Here is a tiny trained network, its code and every weight. The questions are about switching its units off for an input and a class, where a switched-off unit gives its printed mean instead of its output.

import numpy as np


def w(rows, s, z=0):
    codes = np.array(rows[::2]) - 128.0
    scale = np.full(codes.shape[1], s)
    scale[-1] = z or s
    return codes * scale


def f(y):
    return y / 2 * (1 + np.tanh(0.7978845608 * (y + 0.044715 * y**3)))


def log_softmax(a):
    a = a - a.max(-1, keepdims=True)
    return a - np.log(np.exp(a).sum(-1, keepdims=True))


def net(x, mask):
    res = np.array(x, float).reshape(1, 8) / 4 @ E
    y = f(res @ A[0][:, :-1].T + A[0][:, -1])
    res = res + np.where(mask, y, B[0][:, -1]) @ B[0][:, :-1]
    return log_softmax(res[-1] @ U[:, :-1].T + U[:, -1])


A, B = {}, {}
E = w([
[131,132,131,125,143,127,125],'x0',
[191,59,148,58,149,179,162],'x1',
[186,179,222,176,133,113,219],'x2',
[161,137,127,145,149,129,95],'x3',
[90,141,86,164,208,242,164],'x4',
[136,126,127,134,137,122,119],'x5',
[129,124,131,118,130,127,134],'x6',
[198,223,2,82,114,107,146],'x7',
],0.0066)
A[0] = w([
[204,154,75,130,107,100,146,59],'neuron 1',
[176,167,186,192,117,146,200,130],'neuron 2',
[114,168,114,146,196,213,157,15],'neuron 3',
[144,167,179,115,95,131,240,27],'neuron 4',
[152,148,128,119,179,254,131,69],'neuron 5',
[88,4,143,176,142,101,184,125],'neuron 6',
[82,107,84,101,107,135,108,69],'neuron 7',
[134,106,93,101,122,138,127,71],'neuron 8',
[93,83,90,82,112,126,89,37],'neuron 9',
[199,49,125,58,147,226,195,152],'neuron 10',
[111,78,175,181,144,143,115,30],'neuron 11',
[153,62,181,219,179,141,77,64],'neuron 12',
[169,113,150,66,46,96,64,149],'neuron 13',
[170,39,128,67,92,190,155,156],'neuron 14',
[100,111,76,165,160,195,150,49],'neuron 15',
[216,134,163,161,133,132,189,20],'neuron 16',
[244,47,153,78,91,86,109,172],'neuron 17',
[92,70,54,89,78,201,56,57],'neuron 18',
[212,147,52,129,140,114,174,41],'neuron 19',
[96,51,77,60,129,132,103,53],'neuron 20',
[104,25,144,166,106,131,142,57],'neuron 21',
[136,157,33,107,148,142,178,126],'neuron 22',
[153,164,181,156,118,144,179,3],'neuron 23',
],0.0089,0.0035)
B[0] = w([
[102,67,168,75,84,115,122,185],'neuron 1',
[174,158,108,147,191,125,29,240],'neuron 2',
[63,55,197,120,91,73,199,196],'neuron 3',
[169,65,85,149,254,123,98,186],'neuron 4',
[58,147,148,153,146,38,181,205],'neuron 5',
[140,128,161,42,106,177,102,213],'neuron 6',
[182,130,124,131,182,142,114,153],'neuron 7',
[181,106,158,112,171,100,117,130],'neuron 8',
[156,92,149,142,207,137,130,162],'neuron 9',
[85,171,142,201,39,161,132,255],'neuron 10',
[168,77,165,98,61,131,119,167],'neuron 11',
[146,135,131,34,72,107,142,199],'neuron 12',
[91,137,142,210,176,53,182,233],'neuron 13',
[185,203,128,150,141,193,72,218],'neuron 14',
[79,110,198,179,158,89,204,176],'neuron 15',
[196,97,90,146,221,96,53,175],'neuron 16',
[35,173,122,173,91,97,191,252],'neuron 17',
[161,142,149,136,201,132,89,220],'neuron 18',
[209,100,131,46,61,116,118,199],'neuron 19',
[171,82,155,173,225,89,85,187],'neuron 20',
[143,127,194,89,94,92,111,175],'neuron 21',
[146,131,204,79,71,89,99,230],'neuron 22',
[167,101,63,124,215,100,94,157],'neuron 23',
],0.0073,0.0047)
U = w([
[186,91,126,128,206,118,99,61],'0',
[97,131,164,148,122,75,202,113],'1',
[145,147,156,115,116,114,145,222],'2',
[187,77,149,10,66,114,132,4],'3',
[133,154,146,122,115,123,132,195],'4',
[134,188,138,167,96,155,117,196],'5',
[138,160,139,136,111,138,135,174],'6',
],0.011,0.0041)

Each question gives the input, the list of numbers given to net, and the class t.
The units are the neurons (one row each of A and B). Each row of codes is followed by its name. A weight is (code - 128) times the scale printed after its matrix; where a second scale follows, it is the last column's (A, B and U).
mask holds one flag per neuron, in row order. A switched-off neuron (its flag False) gives its mean, the last column of its row in B, instead of its output. The means were averaged over made-up inputs and are rounded, as every weight is.
A unit's drop is (log p(t) with every unit on - log p(t) with that unit switched off) / (log p(t) with every unit on - log p(t) with every unit switched off).
The circuit of an input: a set's keep is (log p(t) with only the set's units on - log p(t) with every unit switched off) / (log p(t) with every unit on - log p(t) with every unit switched off). Starting from the 12 units with the biggest drops (on a tie, the unit counted first), units are removed one at a time, each time the one whose removal leaves the highest keep (on an exact tie, the one counted first), for as long as the keep stays at least 0.8.
units of the circuit, in order: the units of the circuit, biggest drop first
most important unit: the unit with the biggest drop
top k neurons: the k neurons with the biggest drops, biggest first
drop when u is switched off: that unit's drop, to one decimal
input [2,7,-3,1,-5,0,8,-1], class 6: most important unit -> neuron 14
input [3,3,0,1,8,4,-3,6], class 1: units of the circuit, in order -> [neuron 5; neuron 3]
input [1,8,2,-7,-5,-2,4,5], class 5: units of the circuit, in order -> [neuron 14; neuron 10]
input [1,1,0,5,-1,3,-2,6], class 3: units of the circuit, in order -> [neuron 19; neuron 1]
input [-2,-1,-5,-6,-2,-7,4,8], class 3: units of the circuit, in order -> [neuron 22; neuron 19]
input [-7,-5,3,6,-3,-6,5,8], class 3: units of the circuit, in order -> [neuron 19; neuron 1]
input [-7,8,3,2,-1,-4,5,0], class 5: units of the circuit, in order -> [neuron 10; neuron 14]
input [-5,-6,5,-4,-1,4,7,7], class 3: units of the circuit, in order -> [neuron 19; neuron 1; neuron 17]
input [6,-5,8,-3,-3,-6,-4,-8], class 0: units of the circuit, in order -> [neuron 2; neuron 4]
input [3,-5,6,4,5,1,4,-5], class 0: units of the circuit, in order -> [neuron 2; neuron 10]
input [-3,-7,6,6,0,-4,5,-8], class 3: top 2 neurons -> [neuron 12; neuron 11]
input [-1,3,7,-5,-5,6,-1,1], class 0: top 3 neurons -> [neuron 4; neuron 16; neuron 2]
input [-5,-8,-4,6,8,2,-5,-5], class 1: units of the circuit, in order -> [neuron 15; neuron 3]
input [-4,8,-1,6,-8,-7,5,-2], class 1: units of the circuit, in order -> [neuron 17]
input [2,-1,-1,-5,5,-5,2,3], class 1: units of the circuit, in order -> [neuron 15; neuron 3; neuron 2]
input [0,7,7,-7,1,1,1,7], class 0: top 2 neurons -> [neuron 4; neuron 16]
input [-8,7,-5,-8,-8,-7,1,-1], class 1: top 2 neurons -> [neuron 17; neuron 13]
input [0,6,-7,3,-3,4,-1,6], class 0: top 4 neurons -> [neuron 20; neuron 18; neuron 9; neuron 8]
input [-4,2,-6,0,0,-4,4,-3], class 0: top 3 neurons -> [neuron 20; neuron 18; neuron 9]
input [0,6,-7,-1,8,-6,8,5], class 1: most important unit -> neuron 5
input [-3,-1,-8,7,-5,6,-5,-6], class 0: top 4 neurons -> [neuron 20; neuron 18; neuron 9; neuron 10]
input [3,6,5,-1,5,-4,0,-3], class 5: top 3 neurons -> [neuron 10; neuron 14; neuron 2]
input [-4,8,1,-2,1,7,5,-4], class 5: drop when neuron 10 is switched off -> 0.4
input [-2,-3,-7,3,3,4,-6,6], class 0: drop when neuron 9 is switched off -> 0.1
